Here is a tiny trained network, its code and every weight. The questions are about switching its units off for an input and a class, where a switched-off unit gives its printed mean instead of its output.

import numpy as np


def w(rows, s, z=0):
    codes = np.array(rows[::2]) - 128.0
    scale = np.full(codes.shape[1], s)
    scale[-1] = z or s
    return codes * scale


def norm(h):
    return h / np.sqrt((h * h).mean(-1, keepdims=True) + 1e-5)


def f(y):
    return y / 2 * (1 + np.tanh(0.7978845608 * (y + 0.044715 * y**3)))


def log_softmax(a):
    a = a - a.max(-1, keepdims=True)
    return a - np.log(np.exp(a).sum(-1, keepdims=True))


def net(x, mask):
    res = np.array(x, float).reshape(1, 7) / 4 @ E
    u = 0
    for l in range(2):
        y = f(norm(res) @ A[l][:, :-1].T + A[l][:, -1])
        res = res + np.where(mask[u : u + 10], y, B[l][:, -1]) @ B[l][:, :-1]
        u += 10
    return log_softmax(norm(res)[-1] @ U[:, :-1].T + U[:, -1])


A, B = {}, {}
E = w([
[160,140,107,107,66],'x0',
[79,154,60,101,180],'x1',
[141,114,148,105,188],'x2',
[148,141,115,122,255],'x3',
[128,124,129,125,141],'x4',
[204,186,96,169,156],'x5',
[128,140,118,134,130],'x6',
],0.0037)
A[0] = w([
[183,194,3,131,76,158],'0.n1',
[207,118,173,133,98,4],'0.n2',
[136,74,138,115,151,159],'0.n3',
[11,88,118,64,167,186],'0.n4',
[138,140,132,211,148,94],'0.n5',
[173,197,142,80,225,78],'0.n6',
[117,55,218,199,74,85],'0.n7',
[124,76,187,109,59,113],'0.n8',
[24,121,155,106,170,79],'0.n9',
[167,66,142,161,53,193],'0.n10',
],0.0055,0.0011)
B[0] = w([
[190,165,116,190,39,227],'0.n1',
[89,96,124,112,145,164],'0.n2',
[158,148,141,252,115,151],'0.n3',
[27,160,12,204,151,250],'0.n4',
[116,70,139,119,96,142],'0.n5',
[159,41,167,128,162,217],'0.n6',
[65,154,190,37,165,222],'0.n7',
[120,197,164,134,208,209],'0.n8',
[128,105,44,86,38,190],'0.n9',
[89,203,159,97,115,216],'0.n10',
],0.0046,0.0027)
A[1] = w([
[206,180,112,108,26,112],'1.n1',
[170,177,89,160,238,160],'1.n2',
[61,155,124,107,51,56],'1.n3',
[102,138,254,81,103,55],'1.n4',
[93,179,207,30,163,11],'1.n5',
[150,107,66,173,106,207],'1.n6',
[141,221,88,77,68,80],'1.n7',
[38,87,16,129,87,109],'1.n8',
[242,46,124,119,239,47],'1.n9',
[170,36,160,151,200,117],'1.n10',
],0.0054,0.0011)
B[1] = w([
[133,134,118,253,196,219],'1.n1',
[157,125,192,34,28,214],'1.n2',
[192,95,188,128,152,190],'1.n3',
[63,160,133,59,86,226],'1.n4',
[97,168,154,139,78,204],'1.n5',
[86,154,169,138,188,182],'1.n6',
[191,118,139,159,154,188],'1.n7',
[129,80,76,99,204,250],'1.n8',
[191,18,184,76,63,248],'1.n9',
[192,70,90,114,95,196],'1.n10',
],0.006,0.0025)
U = w([
[178,194,116,252,121,161],'0',
[213,28,162,59,92,175],'1',
[31,207,222,80,65,173],'2',
[32,98,7,104,219,2],'3',
],0.011,0.00055)

Each question gives the input, the list of numbers given to net, and the class t.
The units are the neurons (one row each of A and B). Each row of codes is followed by its name. A weight is (code - 128) times the scale printed after its matrix; where a second scale follows, it is the last column's (A, B and U).
mask holds one flag per neuron, layer by layer. A switched-off neuron (its flag False) gives its mean, the last column of its row in B, instead of its output. The means were averaged over made-up inputs and are rounded, as every weight is.
A unit's drop is (log p(t) with every unit on - log p(t) with that unit switched off) / (log p(t) with every unit on - log p(t) with every unit switched off).
The circuit of an input: a set's keep is (log p(t) with only the set's units on - log p(t) with every unit switched off) / (log p(t) with every unit on - log p(t) with every unit switched off). Starting from the 12 units with the biggest drops (on a tie, the unit counted first), units are removed one at a time, each time the one whose removal leaves the highest keep (on an exact tie, the one counted first), for as long as the keep stays at least 0.8.
units of the circuit, in order: the units of the circuit, biggest drop first
k most important neurons: the k neurons with the biggest drops, biggest first
k most important neurons of layer l: the k neurons of layer l with the biggest drops, biggest first
drop of u: that unit's drop, to one decimal
input [7,-2,-6,7,-5,-8,-3], class 3: most important neuron of layer 1 => 1.n8
input [-5,0,-5,-3,-6,-7,6], class 3: units of the circuit, in order => 0.n4; 1.n8
input [-4,-1,-8,1,-1,-6,-8], class 3: units of the circuit, in order => 0.n4; 1.n8
input [-3,3,-6,-3,-7,-6,-4], class 3: 2 most important neurons => 1.n8; 0.n4
input [-8,3,7,8,-6,-3,-3], class 1: units of the circuit, in order => 1.n9; 1.n2
input [2,-3,2,3,3,-7,0], class 3: 2 most important neurons of layer 0 => 0.n4; 0.n9
input [3,8,0,1,-6,3,-8], class 0: 2 most important neurons of layer 0 => 0.n1; 0.n2
input [-6,3,-8,-3,-6,2,-5], class 0: 2 most important neurons => 0.n1; 0.n4
input [1,1,7,1,-8,-2,-6], class 3: 2 most important neurons => 0.n4; 0.n9
input [2,0,-7,-2,1,-1,-5], class 0: 2 most important neurons of layer 1 => 1.n1; 1.n7
input [-5,-6,3,-6,-3,8,1], class 2: 2 most important neurons => 0.n7; 1.n4
input [6,8,-4,-6,-1,-3,3], class 0: drop of 1.n8 => -0.1
input [-1,8,5,-8,7,6,8], class 0: drop of 0.n1 => 0.3
input [8,5,2,2,-7,1,7], class 0: units of the circuit, in order => 0.n1
input [8,7,6,-7,5,-3,-6], class 3: drop of 1.n8 => 0.2
